Below is a small trained network, with its code and all its weights. Each question gives an input and a target symbol and asks what happens when units are switched off, that is, made to give their printed mean instead of their output.

import numpy as np


def w(rows, s, z=0):
    codes = np.array(rows[::2]) - 128.0
    scale = np.full(codes.shape[1], s)
    scale[-1] = z or s
    return codes * scale


def norm(h):
    return h / np.sqrt((h * h).mean(-1, keepdims=True) + 1e-5)


def f(y):
    return np.maximum(y, 0)


def softmax(a):
    e = np.exp(a - a.max(-1, keepdims=True))
    return e / e.sum(-1, keepdims=True)


def log_softmax(a):
    a = a - a.max(-1, keepdims=True)
    return a - np.log(np.exp(a).sum(-1, keepdims=True))


def net(x, mask):
    ids = ['Δγθστφ'.index(c) for c in x.split()]
    T = len(ids)
    res = E[ids] + P[:T]
    u = 0
    for l in range(2):
        r = norm(res)
        for j in range(3):
            rows = slice(3 * j, 3 * j + 3)
            q, k, v = (r @ M[l][rows].T for M in (Q, K, V))
            z = softmax(np.where(np.tri(T) > 0, q @ k.T / 3**0.5, -1e9)) @ v
            o = O[l][rows]
            res = res + np.where(mask[u + j], z, o[:, -1]) @ o[:, :-1]
        u += 3
        y = f(norm(res) @ A[l][:, :-1].T + A[l][:, -1])
        res = res + np.where(mask[u : u + 4], y, B[l][:, -1]) @ B[l][:, :-1]
        u += 4
    return log_softmax(norm(res)[-1] @ U[:, :-1].T + U[:, -1])


Q, K, V, O, A, B = {}, {}, {}, {}, {}, {}
E = w([
[76,155,85,121,138,107,103,177,180],'Δ',
[119,137,26,169,104,155,115,142,168],'γ',
[73,155,92,101,211,174,170,89,124],'θ',
[208,56,124,131,173,106,61,182,2],'σ',
[150,113,90,172,7,13,162,92,150],'τ',
[114,26,225,117,101,53,121,136,61],'φ',
],0.017)
P = w([
[95,104,89,135,132,152,82,100,44],'0',
[74,113,62,53,130,86,114,123,106],'1',
[186,74,109,152,45,83,86,198,182],'2',
[77,182,198,133,74,110,65,100,128],'3',
[102,126,101,85,88,145,145,125,101],'4',
[188,128,166,217,166,77,158,203,160],'5',
[157,211,247,120,56,153,84,129,142],'6',
[55,139,111,100,132,126,156,92,111],'7',
[194,106,163,238,208,125,169,185,185],'8',
],0.011)
Q[0] = w([
[176,154,118,175,157,118,2,115,72],'0.h1',
[41,158,168,79,17,195,210,85,177],'0.h1',
[97,138,168,34,127,225,183,68,120],'0.h1',
[213,68,50,156,73,81,162,120,147],'0.h2',
[99,152,195,138,27,81,123,139,103],'0.h2',
[10,92,68,104,134,151,142,172,126],'0.h2',
[54,197,237,169,60,152,36,181,85],'0.h3',
[168,68,151,71,142,165,126,108,114],'0.h3',
[190,111,146,77,119,88,191,162,72],'0.h3',
],0.0075)
K[0] = w([
[86,123,149,76,102,132,134,206,84],'0.h1',
[148,112,162,125,255,135,123,112,199],'0.h1',
[61,138,75,83,199,153,234,97,108],'0.h1',
[119,85,131,158,129,101,226,96,92],'0.h2',
[73,140,120,88,133,101,117,194,211],'0.h2',
[149,189,171,151,132,86,132,143,68],'0.h2',
[152,218,108,147,113,137,134,140,175],'0.h3',
[86,76,84,180,213,150,170,98,122],'0.h3',
[92,65,135,148,148,96,161,116,97],'0.h3',
],0.0086)
V[0] = w([
[54,92,130,145,110,102,84,151,87],'0.h1',
[184,195,187,174,196,115,120,105,160],'0.h1',
[69,95,141,157,196,180,186,90,225],'0.h1',
[126,80,73,168,145,156,169,79,69],'0.h2',
[188,49,148,92,158,135,185,149,106],'0.h2',
[185,159,106,37,213,2,96,122,138],'0.h2',
[196,161,170,205,53,236,82,98,145],'0.h3',
[109,138,110,157,19,173,73,177,107],'0.h3',
[79,82,154,21,140,195,138,224,11],'0.h3',
],0.0061)
O[0] = w([
[84,129,144,87,153,185,83,127,204,241],'0.h1',
[113,218,148,254,108,122,120,105,37,4],'0.h1',
[130,148,132,141,76,113,119,181,121,16],'0.h1',
[67,98,131,164,93,143,140,134,135,183],'0.h2',
[130,95,85,126,132,156,140,107,151,100],'0.h2',
[113,172,143,102,161,121,159,117,178,172],'0.h2',
[76,77,177,86,72,136,130,145,184,16],'0.h3',
[104,154,85,110,141,155,179,155,184,206],'0.h3',
[138,120,126,123,78,90,149,174,102,184],'0.h3',
],0.0075,0.0042)
A[0] = w([
[132,144,34,129,72,158,84,171,142,18],'0.n1',
[164,77,67,22,97,116,127,128,148,155],'0.n2',
[109,87,204,47,110,113,119,63,36,85],'0.n3',
[183,1,139,162,164,48,72,132,199,1],'0.n4',
],0.0066,0.0018)
B[0] = w([
[183,110,213,68,167,63,172,129,13,186],'0.n1',
[60,88,99,198,251,90,113,114,135,249],'0.n2',
[15,154,145,66,88,96,255,182,195,213],'0.n3',
[166,244,118,176,179,207,71,11,131,254],'0.n4',
],0.007,0.0054)
Q[1] = w([
[188,130,226,176,76,143,93,61,142],'1.h1',
[152,147,117,184,146,193,74,122,147],'1.h1',
[96,94,84,169,249,114,194,151,177],'1.h1',
[103,196,213,114,194,148,127,65,133],'1.h2',
[121,84,139,147,85,109,147,81,108],'1.h2',
[161,129,219,159,124,160,93,111,161],'1.h2',
[64,145,192,148,156,147,151,142,161],'1.h3',
[104,123,170,86,103,181,92,163,85],'1.h3',
[160,132,182,133,165,123,128,73,163],'1.h3',
],0.012)
K[1] = w([
[49,74,1,88,182,90,124,133,88],'1.h1',
[75,143,43,122,194,222,65,136,156],'1.h1',
[158,90,159,175,162,182,203,163,174],'1.h1',
[68,162,46,207,181,159,211,128,97],'1.h2',
[149,125,90,162,71,149,159,62,76],'1.h2',
[30,84,51,158,92,77,126,92,143],'1.h2',
[200,174,147,139,139,136,141,145,141],'1.h3',
[159,114,49,136,138,149,146,228,114],'1.h3',
[62,213,152,168,120,116,194,122,235],'1.h3',
],0.0087)
V[1] = w([
[155,156,129,37,153,148,23,147,90],'1.h1',
[166,157,2,183,32,110,132,102,139],'1.h1',
[50,184,76,85,102,247,27,160,75],'1.h1',
[136,44,173,164,100,132,177,67,125],'1.h2',
[67,150,80,126,168,51,152,52,187],'1.h2',
[217,163,166,68,143,112,139,109,154],'1.h2',
[95,68,67,157,175,82,234,122,103],'1.h3',
[129,166,105,155,127,95,198,168,192],'1.h3',
[171,68,110,163,126,189,147,195,102],'1.h3',
],0.0075)
O[1] = w([
[122,157,205,123,165,156,98,72,176,122],'1.h1',
[133,107,35,193,162,155,70,2,121,73],'1.h1',
[156,230,178,183,171,125,149,92,165,122],'1.h1',
[115,185,155,84,184,123,155,173,103,91],'1.h2',
[141,151,186,167,61,132,147,161,105,254],'1.h2',
[100,163,110,193,163,134,163,79,122,76],'1.h2',
[120,131,125,200,86,159,112,106,104,211],'1.h3',
[53,145,130,69,63,161,65,183,124,135],'1.h3',
[100,193,193,121,125,137,130,119,192,60],'1.h3',
],0.0085,0.0097)
A[1] = w([
[131,47,218,105,141,73,131,116,18,139],'1.n1',
[195,107,51,159,104,95,211,162,114,159],'1.n2',
[185,100,254,61,30,156,107,92,105,3],'1.n3',
[113,159,209,22,96,68,144,127,189,34],'1.n4',
],0.0067,0.0029)
B[1] = w([
[97,144,147,83,160,136,167,114,166,253],'1.n1',
[92,142,176,70,75,142,156,73,114,244],'1.n2',
[77,116,85,89,154,182,129,9,188,207],'1.n3',
[177,102,67,98,139,199,90,101,53,211],'1.n4',
],0.012,0.0051)
U = w([
[208,143,123,106,144,130,76,165,81,252],'Δ',
[86,108,117,183,114,161,142,172,254,105],'γ',
[107,221,171,186,74,96,174,114,136,167],'θ',
[118,122,140,109,234,129,194,43,207,69],'σ',
[121,83,9,138,125,147,132,62,119,117],'τ',
[93,75,152,68,96,116,212,180,128,66],'φ',
],0.0084,0.0028)

Each question gives the input, a string of symbols that net reads in full, and the target symbol t.
The units are the heads (3 rows each of Q, K, V and O) and the neurons (one row each of A and B). Each row of codes is followed by its name. A weight is (code - 128) times the scale printed after its matrix; where a second scale follows, it is the last column's (O, A, B and U).
mask holds one flag per unit, layer by layer, with each layer's heads first. A switched-off unit (its flag False) gives its mean, the last column of its rows in O or B, instead of its output. The means were averaged over made-up inputs and are rounded, as every weight is.
A unit's drop is (log p(t) with every unit on - log p(t) with that unit switched off) / (log p(t) with every unit on - log p(t) with every unit switched off).
The circuit of an input: a set's keep is (log p(t) with only the set's units on - log p(t) with every unit switched off) / (log p(t) with every unit on - log p(t) with every unit switched off). Starting from the 12 units with the biggest drops (on a tie, the unit counted first), units are removed one at a time, each time the one whose removal leaves the highest keep (on an exact tie, the one counted first), for as long as the keep stays at least 0.8.
units of the circuit, in order: the units of the circuit, biggest drop first
most important unit: the unit with the biggest drop
k most important neurons: the k neurons with the biggest drops, biggest first
top k neurons in layer l: the k neurons of layer l with the biggest drops, biggest first
heads that matter: for each layer, one digit per head in row order, 1 if its drop is at least 0.15 and else 0, layers parted by /
drop of u: that unit's drop, to one decimal
input φ σ θ τ φ Δ φ γ, target φ: units of the circuit, in order : 1.h1
input Δ τ γ θ Δ γ σ φ φ, target σ: 2 most important neurons : 0.n4, 1.n3
input Δ φ τ, target θ: 2 most important neurons : 0.n4, 0.n3
input θ σ τ, target θ: units of the circuit, in order : 0.n4, 1.h2, 1.h1
input Δ θ τ γ γ θ σ, target σ: units of the circuit, in order : 1.n3, 1.n1
input φ φ τ θ Δ, target τ: 2 most important neurons : 0.n4, 0.n1
input θ γ σ τ φ θ φ τ, target φ: heads that matter : 001 / 100
input τ σ φ φ σ γ Δ, target Δ: heads that matter : 010 / 000
input θ σ φ γ σ, target φ: units of the circuit, in order : 0.n3, 1.h1
input τ τ γ θ γ, target θ: heads that matter : 100 / 100
input θ φ σ σ γ, target σ: top 2 neurons in layer 0 : 0.n4, 0.n1
input Δ θ φ θ, target φ: 2 most important neurons : 0.n4, 0.n3
input θ σ φ Δ γ, target φ: units of the circuit, in order : 1.h1, 0.n1
input φ τ Δ Δ σ Δ θ, target θ: heads that matter : 100 / 010
input σ τ θ σ Δ, target σ: most important unit : 0.n2
input Δ τ φ Δ γ τ θ θ, target τ: heads that matter : 000 / 110
input σ φ γ τ θ, target τ: heads that matter : 000 / 100
input τ θ φ θ σ, target φ: top 2 neurons in layer 0 : 0.n3, 0.n2
input θ σ σ θ φ γ φ τ, target φ: top 2 neurons in layer 0 : 0.n4, 0.n2
input θ σ σ τ, target τ: most important unit : 1.n4
input θ θ Δ θ, target Δ: top 3 neurons in layer 1 : 1.n4, 1.n1, 1.n2
input σ τ Δ φ θ Δ θ Δ, target θ: 2 most important neurons : 0.n2, 0.n3
input σ γ Δ Δ Δ Δ θ Δ, target θ: top 2 neurons in layer 1 : 1.n3, 1.n1
input Δ Δ φ γ γ γ φ Δ, target φ: drop of 1.h1 : 0.6
input τ θ θ τ γ τ τ σ, target τ: drop of 1.h2 : 0.0
input τ θ θ σ φ θ, target φ: drop of 0.n4 : 0.2
input τ φ σ Δ Δ, target σ: drop of 1.h2 : 0.3
